Each row is followed by its class.
37	-14	7	2	-17	-29	19	5	-11	-66	39	30	-39	13	54	70	-12	41	8	-76	40	-80	12	-14	61	-28	20	-12	-21	-22	38	3	-1	-26	47	-40	-3	-19	29	-15	-11 | J_687
36	-5	2	-3	-7	-22	16	4	-6	-57	36	23	-32	12	56	72	-12	36	6	-67	38	-77	6	-14	54	-37	17	-7	-32	-24	36	11	-11	-23	31	-42	0	2	37	-12	-13 | J_237
-2	-15	-30	-16	-8	-39	11	9	-20	-11	60	-6	-17	9	40	-3	7	2	8	-14	38	-78	12	38	70	23	60	39	-12	1	17	7	3	26	-11	28	-91	-52	-29	6	29 | J_551
1	-37	27	-8	-1	3	8	6	-20	-32	47	6	-28	-18	50	55	-18	6	19	-63	61	-83	-17	-6	82	12	79	-5	45	-18	50	2	-32	-10	67	-34	-32	-41	35	-2	-30 | J_669
-3	-21	-43	-35	-15	-50	5	-1	-29	-8	36	-1	-4	5	54	5	-3	-3	-3	-39	4	-61	33	24	55	41	7	25	-33	4	-3	28	7	27	-11	41	-103	-53	-1	11	35 | J_177
9	-23	26	13	-1	10	16	18	-5	-45	37	13	-35	-5	55	64	-9	23	31	-57	62	-86	-6	-7	83	6	65	-3	33	-21	35	3	-23	-14	48	-44	-22	-22	37	0	-42 | J_551
4	-12	-37	-16	-9	-36	5	-6	-12	-2	66	-5	-5	10	28	-2	7	6	-4	-19	22	-71	22	34	65	1	47	28	-20	-7	22	15	-9	27	-24	28	-93	-42	-17	4	23 | J_237
-12	-20	-23	-23	-12	-49	-2	3	-21	-14	59	-6	-18	2	24	-9	-5	-2	3	-18	27	-68	18	40	65	5	63	42	4	-6	6	6	-2	26	-13	22	-83	-40	-25	7	33 | J_131
12	-31	15	-18	12	25	9	2	-32	-68	41	23	-35	-12	78	63	-10	19	5	-85	47	-82	5	-22	61	18	38	-19	-5	-1	44	11	-31	-21	75	-36	-8	-1	21	-8	8 | J_653
-1	-1	-23	-14	-11	-39	2	7	-3	-23	63	20	-25	-1	58	19	8	-21	-3	-32	33	-89	-30	45	47	20	55	26	17	0	35	5	-18	29	-2	46	-104	-24	24	-19	45 | J_669
7	-7	-28	-12	-15	-46	4	8	-12	-22	51	14	-16	16	59	13	3	-5	5	-31	30	-82	-3	44	42	13	63	24	-9	3	19	15	-3	35	-5	47	-103	-51	7	-4	41 | J_921
6	3	-24	-12	-20	-59	12	5	4	-23	75	24	-14	6	61	14	15	-15	9	-40	28	-94	-8	49	39	32	51	29	-1	1	21	6	-19	31	-9	48	-103	-30	2	-7	39 | J_177
-5	-18	-45	-32	-7	-27	7	7	-27	-13	32	21	-13	12	53	4	-9	-9	-1	-40	5	-60	22	29	62	32	-3	28	-1	-4	-13	27	3	22	-6	48	-99	-33	2	2	39 | J_131
-9	-10	-35	-21	-13	-22	-6	1	-33	-28	41	11	-28	0	47	13	-1	-10	-13	-39	6	-72	13	30	54	26	12	24	-15	7	22	26	2	22	-3	38	-106	-28	10	-3	52 | J_669
26	-16	7	-4	-11	-16	17	2	-23	-61	31	20	-42	1	61	74	-13	19	8	-67	44	-73	-7	-13	57	-22	16	-8	-8	-17	49	4	-6	-19	38	-34	-15	-1	32	-18	-3 | J_669
6	-4	-33	-19	-20	-40	10	-2	-18	-25	49	23	-22	8	60	13	12	-11	-2	-46	0	-85	21	42	49	31	7	19	-29	8	11	19	-2	26	-16	38	-87	-27	0	1	43 | J_177
-2	3	-20	-18	-18	-48	11	3	-7	-15	79	9	-17	-2	37	5	14	-13	1	-37	15	-88	11	44	64	22	50	35	0	-14	22	-1	-11	31	-13	26	-89	-28	-15	6	26 | J_177
4	-22	-42	-29	-14	-22	3	7	-18	-20	41	9	-16	3	49	1	0	-12	-8	-28	0	-60	25	26	58	29	17	23	-18	0	6	28	3	29	-7	36	-101	-35	-2	5	44 | J_57
27	-16	15	-15	8	22	6	2	-31	-72	48	24	-26	-18	82	63	-9	27	4	-76	45	-81	0	-14	64	6	38	-19	2	-13	35	13	-18	-25	79	-35	-15	-7	34	-7	4 | J_687
10	-25	33	10	-1	14	4	10	-5	-41	50	17	-21	-12	51	48	-15	17	33	-58	59	-79	-14	-4	68	5	70	-4	56	-29	29	2	-36	-13	44	-36	-27	-30	41	-7	-39 | J_131
1	-8	-30	-18	-5	-44	1	12	-8	-13	54	19	-17	3	39	10	4	-21	-4	-28	29	-80	-12	40	50	25	50	29	21	-3	24	3	-9	22	1	49	-107	-41	4	-8	47 | J_669
41	-19	-2	3	-16	-17	21	1	-2	-55	35	23	-40	8	55	72	-3	32	14	-67	39	-72	7	-21	50	-19	21	-15	-26	-19	39	5	-3	-10	34	-46	3	-7	33	-9	-13 | J_657
1	-9	-30	-7	-13	-46	9	-1	-12	-12	69	-3	-23	4	31	7	11	4	-1	-25	34	-89	19	38	57	11	54	37	-13	-5	24	10	-5	36	-12	10	-90	-32	-23	16	27 | J_657
-4	-9	-16	-18	-4	-30	-3	1	-16	-10	68	-2	-22	-6	31	1	23	-10	7	-15	34	-79	9	43	70	16	67	35	4	-9	21	3	-10	35	-22	23	-81	-38	-14	0	28 | J_389
6	-13	-37	-21	-4	-49	3	1	-2	-15	63	18	-13	9	47	9	10	-4	4	-21	37	-81	-3	37	53	27	54	27	12	0	17	15	2	19	1	43	-106	-48	-3	-9	39 | J_687
-8	-16	-27	-16	-11	-33	9	-4	-22	-4	54	-11	-15	5	30	-4	8	4	1	-21	23	-76	13	28	72	13	45	39	-22	-11	21	10	9	22	-18	23	-88	-50	-19	6	26 | J_8
8	-13	-46	-23	-11	-20	11	13	-16	-12	49	21	-15	10	58	1	3	-9	-4	-40	9	-69	20	31	59	35	25	25	-5	-8	9	19	-6	27	-1	48	-99	-30	-5	-3	40 | J_551
28	-23	10	-15	5	26	9	-3	-24	-70	45	29	-28	-12	77	62	-16	12	0	-87	31	-69	20	-23	49	-1	37	-24	-15	-11	33	16	-20	-8	66	-41	3	-7	24	-10	5 | J_921
5	-11	-48	-15	-19	-30	8	6	-24	-21	50	11	-25	17	51	8	-5	-5	3	-37	20	-87	33	37	67	22	32	35	-19	3	13	28	-7	25	-13	34	-114	-19	-17	8	35 | J_551
41	-11	10	-3	-4	-8	25	0	-15	-57	35	24	-26	5	63	66	-4	35	6	-65	32	-70	3	-12	62	-24	13	-17	-29	-17	33	6	-16	-22	39	-31	-3	-7	38	-16	-8 | J_237
20	-24	17	-3	-3	-2	12	3	-8	-41	56	19	-28	-8	65	57	-13	18	20	-62	55	-93	-11	-2	92	-1	74	-8	35	-23	44	4	-29	-11	59	-33	-34	-29	36	-6	-37 | J_687
15	-17	15	-15	1	14	15	6	-31	-81	47	18	-28	-7	78	67	-12	31	3	-82	51	-79	18	-9	46	17	35	-11	-21	0	43	15	-21	-13	69	-42	-9	1	28	-4	7 | J_579
-1	-9	-27	-11	-7	-36	12	16	-3	-18	60	23	-23	12	56	8	11	-12	6	-38	43	-96	-8	43	48	26	55	28	6	2	24	7	-18	23	1	50	-98	-34	-1	-3	44 | J_653
7	-3	-27	-17	-17	-50	2	5	1	-20	58	19	-21	8	53	17	14	-13	11	-25	35	-85	-6	49	42	21	60	27	11	-2	25	14	-20	40	-14	45	-99	-33	6	-12	47 | J_389
14	-22	30	11	-2	16	9	7	-8	-34	43	9	-26	-11	56	53	-5	16	27	-61	54	-84	-15	-7	77	9	74	-7	29	-28	43	1	-24	-13	47	-34	-22	-39	40	-3	-42 | J_8
24	-5	-24	-5	-12	-30	8	16	4	-31	68	22	-16	-1	62	10	15	-17	9	-31	39	-86	-5	43	38	28	69	21	16	-7	25	7	-25	34	1	46	-106	-42	3	-6	31 | J_57
3	-8	-19	-9	-5	-37	7	11	-6	-24	50	18	-18	11	59	12	11	-6	2	-27	26	-90	-14	43	50	24	61	21	-5	8	16	8	-1	32	0	45	-97	-56	18	-9	51 | J_921
-6	-20	45	5	-23	-13	13	11	-9	-46	47	3	-23	-9	64	62	-18	29	24	-72	46	-86	-16	2	79	9	72	-11	22	-11	45	4	-38	-4	59	-39	-28	-34	41	9	-32 | J_177
-17	-21	-27	-28	-7	-32	-10	6	-21	-7	59	-13	-16	3	33	-7	-1	4	2	-15	29	-71	7	37	68	12	56	40	0	-11	7	9	9	29	-11	23	-81	-48	-14	13	34 | J_131
-1	-4	-34	-15	-13	-31	10	4	0	-10	62	8	-14	4	54	3	11	-10	1	-21	36	-88	-12	48	47	15	56	35	-7	-4	21	12	-5	29	-16	47	-96	-33	4	-5	44 | J_8
3	2	-21	-7	-9	-48	8	13	-11	-30	53	25	-26	7	59	25	5	-14	1	-39	37	-98	-17	48	43	27	44	27	9	5	34	10	-14	24	0	43	-101	-43	14	-13	46 | J_669
19	-22	26	8	2	12	11	6	-2	-34	55	12	-18	-7	55	51	-5	24	22	-57	53	-88	-13	-3	88	-9	71	-9	23	-25	38	3	-38	-13	42	-33	-26	-29	47	-6	-40 | J_237
25	-11	7	-4	-18	-26	27	10	-14	-68	43	17	-35	13	66	64	-14	37	9	-70	44	-78	9	-5	60	-7	34	-4	-26	-13	48	6	-11	-11	41	-34	-20	-9	29	-8	-7 | J_579
14	-30	25	-2	-2	14	8	4	-5	-28	51	14	-23	-10	65	51	-10	16	19	-55	45	-80	-23	-7	100	8	78	-16	44	-23	42	3	-30	-12	59	-30	-39	-40	47	-9	-35 | J_687
9	-9	-50	-26	-10	-16	12	-7	-24	-10	46	16	-13	0	53	-2	11	-8	-10	-33	1	-56	33	30	49	29	-1	15	-32	5	1	31	1	36	-13	37	-84	-27	-10	7	41 | J_657
9	-7	-25	-3	-4	-31	12	6	-17	-12	55	4	-20	1	37	4	18	4	-1	-23	28	-90	5	38	71	16	40	29	-8	-6	14	0	-4	28	-8	20	-94	-37	-8	13	26 | J_657
21	-15	6	-5	-14	-21	20	2	-12	-66	36	24	-37	4	66	67	-18	34	16	-70	40	-65	2	-13	58	-22	9	-8	-7	-24	26	11	-6	-16	33	-36	-10	4	31	-15	-8 | J_131
19	-23	27	11	-5	11	9	3	-11	-43	55	8	-25	-14	50	55	-5	22	27	-59	57	-84	-8	-7	81	-1	79	-6	36	-23	43	2	-35	-3	47	-49	-34	-11	34	7	-40 | J_657
28	-21	22	-15	8	13	3	3	-29	-68	36	24	-32	-20	71	67	-12	9	15	-77	50	-80	7	-14	51	8	39	-11	6	-10	32	13	-33	-13	66	-39	-8	-1	31	-11	1 | J_389
5	-15	-34	-20	-13	-24	1	3	-24	-13	36	10	-17	10	54	6	1	-3	-7	-38	2	-73	18	30	61	29	29	24	-23	-3	16	25	4	24	-9	37	-95	-54	9	1	41 | J_8
1	-30	30	3	-1	8	9	7	-6	-48	52	6	-27	-15	72	52	-5	21	29	-51	59	-86	-21	-4	85	25	86	-6	38	-8	46	7	-36	-2	61	-28	-40	-29	37	-6	-30 | J_551
10	-24	-42	-22	-18	-27	-3	10	-10	-21	45	10	-18	4	44	0	0	-12	-7	-28	5	-68	24	28	60	25	41	25	-6	-4	12	22	-8	31	-6	38	-108	-35	3	5	36 | J_57
20	-28	19	-20	2	37	7	-5	-30	-70	45	24	-30	-16	83	64	-10	21	1	-86	30	-72	5	-20	59	6	46	-29	-11	-8	36	18	-21	-9	78	-39	-2	-11	37	-9	11 | J_921
23	-16	7	-7	-17	-25	18	4	-7	-63	39	21	-31	5	68	65	-24	33	11	-66	37	-63	2	-11	57	-32	14	-5	-12	-27	27	8	-7	-11	27	-37	-7	7	40	-15	-10 | J_131
5	0	-32	-13	-10	-47	10	14	-2	-28	70	19	-17	13	59	9	8	-14	6	-37	41	-88	7	50	35	43	69	31	9	2	29	14	-16	37	-3	45	-109	-37	0	-5	41 | J_579
8	-18	37	2	-15	-2	-3	4	-7	-48	51	5	-21	-14	61	63	-8	25	23	-60	39	-84	-17	-6	78	3	82	-12	24	-18	51	3	-34	-8	42	-43	-32	-24	46	5	-32 | J_177
19	-26	18	-15	4	30	9	1	-35	-75	45	25	-27	-17	89	60	-12	22	0	-86	37	-72	12	-14	59	6	39	-27	-9	-6	31	20	-18	-9	78	-31	-10	-11	26	-5	14 | J_921
11	-24	-46	-28	-13	-31	12	6	-20	-15	33	10	-13	8	45	-3	-6	-16	-3	-25	8	-64	28	31	59	24	13	28	-18	3	-2	26	0	27	-11	39	-105	-36	-12	8	39 | J_57
34	-19	2	1	-20	-24	22	6	-6	-62	40	17	-36	13	66	63	-10	40	16	-58	47	-76	1	-11	63	-24	34	-7	-26	-15	40	5	-6	-14	29	-34	-13	-10	20	-14	-2 | J_551
-2	-16	-41	-29	-6	-13	9	1	-24	-15	41	14	-22	5	52	1	8	-10	-3	-39	10	-65	23	30	56	33	22	13	-13	4	13	23	-6	26	-6	41	-86	-29	-5	2	46 | J_653
11	-8	-30	-15	-9	-60	6	4	6	-16	60	17	-6	17	47	9	0	-3	4	-35	31	-88	0	40	39	19	54	28	-6	2	16	17	-20	26	1	45	-98	-47	11	-9	37 | J_237
-15	-13	-24	-21	-1	-27	2	1	-29	-3	59	-8	-19	-8	32	-3	13	-10	-8	-17	27	-71	-5	33	67	16	38	33	-3	-9	23	1	5	22	-10	29	-85	-38	-6	-5	32 | J_669
0	-17	-50	-24	-9	-24	9	8	-21	-12	44	16	-23	21	55	5	7	-9	-7	-35	11	-80	23	36	71	38	19	29	-13	0	16	22	2	28	-14	42	-110	-31	1	2	40 | J_579
-15	-15	-28	-20	-1	-44	9	1	-31	-10	58	-6	-20	2	34	-6	-3	-1	6	-23	36	-73	18	37	66	18	34	46	0	-9	2	14	3	22	-15	19	-87	-37	-32	8	21 | J_131
6	-7	-20	-17	-10	-56	2	12	-1	-19	52	19	-17	10	55	14	9	-13	13	-32	41	-86	-11	44	31	34	52	31	10	1	18	11	-18	37	1	49	-93	-51	10	-14	45 | J_389
38	-16	3	4	-17	-32	23	2	-5	-47	40	20	-33	11	61	66	-11	33	14	-57	44	-81	-8	-13	69	-30	29	-5	-26	-17	38	4	-8	-12	26	-38	-27	-3	35	-5	-16 | J_657
18	-21	14	-11	6	16	22	4	-33	-75	43	28	-32	-11	77	65	-7	29	9	-82	50	-76	20	-15	50	20	15	-15	-19	3	28	18	-20	-24	70	-39	-2	-5	8	-11	8 | J_551
6	-24	38	8	-3	7	7	12	-1	-47	59	11	-26	-13	57	47	-2	27	30	-58	48	-82	-19	-9	88	21	89	-9	43	-24	50	-1	-31	-8	59	-38	-27	-38	37	-6	-37 | J_551
-11	-16	-32	-18	-9	-37	9	-9	-19	0	59	-12	-18	2	31	-4	9	-3	1	-17	31	-79	13	36	63	17	48	43	-20	-4	19	14	6	25	-22	23	-92	-44	-24	3	26 | J_8
-2	-13	-39	-23	-16	-37	1	3	-26	-18	39	17	-23	8	45	11	-4	-17	-18	-43	0	-67	24	32	53	18	10	25	-11	0	18	20	-4	27	-7	43	-101	-23	5	-4	49 | J_669
-2	-14	-33	-33	-15	-28	-5	3	-26	-11	49	7	-11	-4	49	-2	6	-10	-5	-36	-3	-65	16	32	59	38	27	21	-21	1	1	19	3	22	-6	42	-100	-40	5	9	44 | J_177
11	-15	-34	-30	-12	-21	1	-1	-32	-18	22	9	-21	4	51	4	2	-10	-1	-28	0	-59	20	29	56	25	7	16	-31	11	4	28	3	30	-14	38	-87	-42	2	0	55 | J_389
4	-11	-11	-11	-4	-25	14	10	-18	-26	57	0	-21	-9	35	0	14	-8	5	-19	24	-78	5	37	71	25	49	30	3	-9	16	2	-5	25	-3	18	-95	-43	-12	4	24 | J_57
-23	-9	-24	-13	-8	-59	15	15	-25	-12	53	-9	-23	9	29	-4	4	14	5	-19	37	-79	19	42	67	25	38	45	-19	0	10	10	14	18	-2	24	-83	-48	-33	14	24 | J_551
3	-1	-45	-21	-5	-23	18	3	-23	-18	43	22	-18	4	53	8	3	-5	-4	-39	2	-69	17	30	60	38	-2	24	-10	-3	7	29	3	29	0	35	-98	-16	2	10	34 | J_657
8	-13	-42	-30	-14	-29	-2	3	-21	-12	35	16	-19	7	48	7	3	-17	-1	-34	7	-63	26	30	64	18	25	24	-9	-4	4	26	-11	33	-18	43	-102	-27	0	-1	46 | J_389
25	-12	9	6	-10	-21	29	8	-14	-69	36	21	-43	3	61	65	-10	40	17	-67	47	-73	7	-15	63	-6	15	-7	-29	-11	31	9	-4	-25	36	-43	-9	-6	25	-19	-14 | J_551
20	-29	31	4	-4	14	5	3	-9	-47	57	15	-25	-14	60	54	-4	27	23	-60	51	-92	-20	-5	95	5	87	-19	40	-22	48	-1	-28	-16	67	-34	-36	-38	47	-5	-28 | J_687
3	2	-24	-11	-27	-55	1	9	5	-27	75	19	-12	7	60	17	10	-6	4	-39	29	-93	-6	50	37	20	60	25	-2	1	28	7	-20	33	-11	46	-102	-31	4	-4	43 | J_177
14	5	-29	-5	-13	-36	6	9	-4	-28	63	23	-14	13	61	8	5	-11	7	-32	28	-98	-10	48	38	15	68	23	-4	0	27	11	-15	38	-10	48	-103	-49	11	-11	46 | J_921
13	-22	20	-10	6	19	10	-7	-36	-79	45	22	-33	-14	80	67	-11	25	9	-81	41	-82	8	-18	56	5	35	-18	-16	-1	36	23	-17	-15	68	-41	-17	-6	27	-9	5 | J_921
-6	-22	-22	-22	2	-34	10	-3	-31	-7	46	-15	-13	0	31	-6	5	-7	5	-16	21	-66	16	28	70	18	55	33	-2	-9	9	9	12	33	-6	21	-94	-54	-22	9	30 | J_921
41	-7	-2	7	2	-12	16	2	-12	-61	33	24	-36	6	54	70	-4	30	20	-61	52	-75	7	-13	45	-29	8	-10	-27	-19	30	13	-2	-29	18	-41	0	0	35	-22	-21 | J_237
5	-25	-50	-34	-10	-8	5	10	-27	-11	37	13	-16	5	41	-2	0	-12	-8	-36	1	-54	39	19	62	32	7	22	-16	-9	-2	30	6	20	1	38	-94	-40	-16	13	36 | J_57
4	-27	19	-18	-5	11	1	1	-33	-69	53	17	-35	-20	78	67	-20	19	-8	-86	49	-78	4	-12	54	0	36	-13	-12	-2	47	17	-26	-16	74	-37	-12	-1	33	-11	16 | J_669
32	-11	0	-3	-12	-19	16	-9	-6	-67	43	17	-32	4	61	68	-8	37	12	-63	42	-71	9	-9	51	-34	17	-16	-35	-10	37	20	-10	-15	24	-37	-8	8	32	-18	-5 | J_237
-10	-11	-23	-18	-1	-38	16	2	-28	-14	57	8	-13	4	36	-3	5	-1	9	-26	28	-69	15	40	70	23	23	38	11	-12	-3	8	2	19	-11	31	-86	-30	-23	4	22 | J_131
31	-7	14	1	-13	-7	20	1	-19	-67	40	19	-34	-1	66	61	-10	34	10	-68	28	-64	0	-17	62	-29	29	-18	-25	-28	39	7	-3	-10	31	-39	-11	-10	39	-19	-11 | J_921
32	-5	8	2	-13	-23	15	2	-11	-67	47	15	-29	-1	55	60	-16	40	8	-68	43	-76	10	-4	55	-36	33	-13	-31	-17	38	13	-17	-17	37	-38	-12	-2	30	-9	-6 | J_237
29	-8	5	-8	-12	-24	25	-2	-15	-58	31	26	-36	-2	54	73	-17	19	0	-65	27	-61	1	-16	57	-25	4	-9	-13	-22	43	6	-10	-19	28	-40	-13	10	41	-24	-5 | J_669
16	-24	30	5	1	9	16	4	-5	-38	54	12	-24	-19	56	56	-1	20	29	-59	56	-89	-20	-7	82	17	76	-13	34	-19	40	4	-33	-3	58	-43	-34	-32	47	4	-37 | J_657
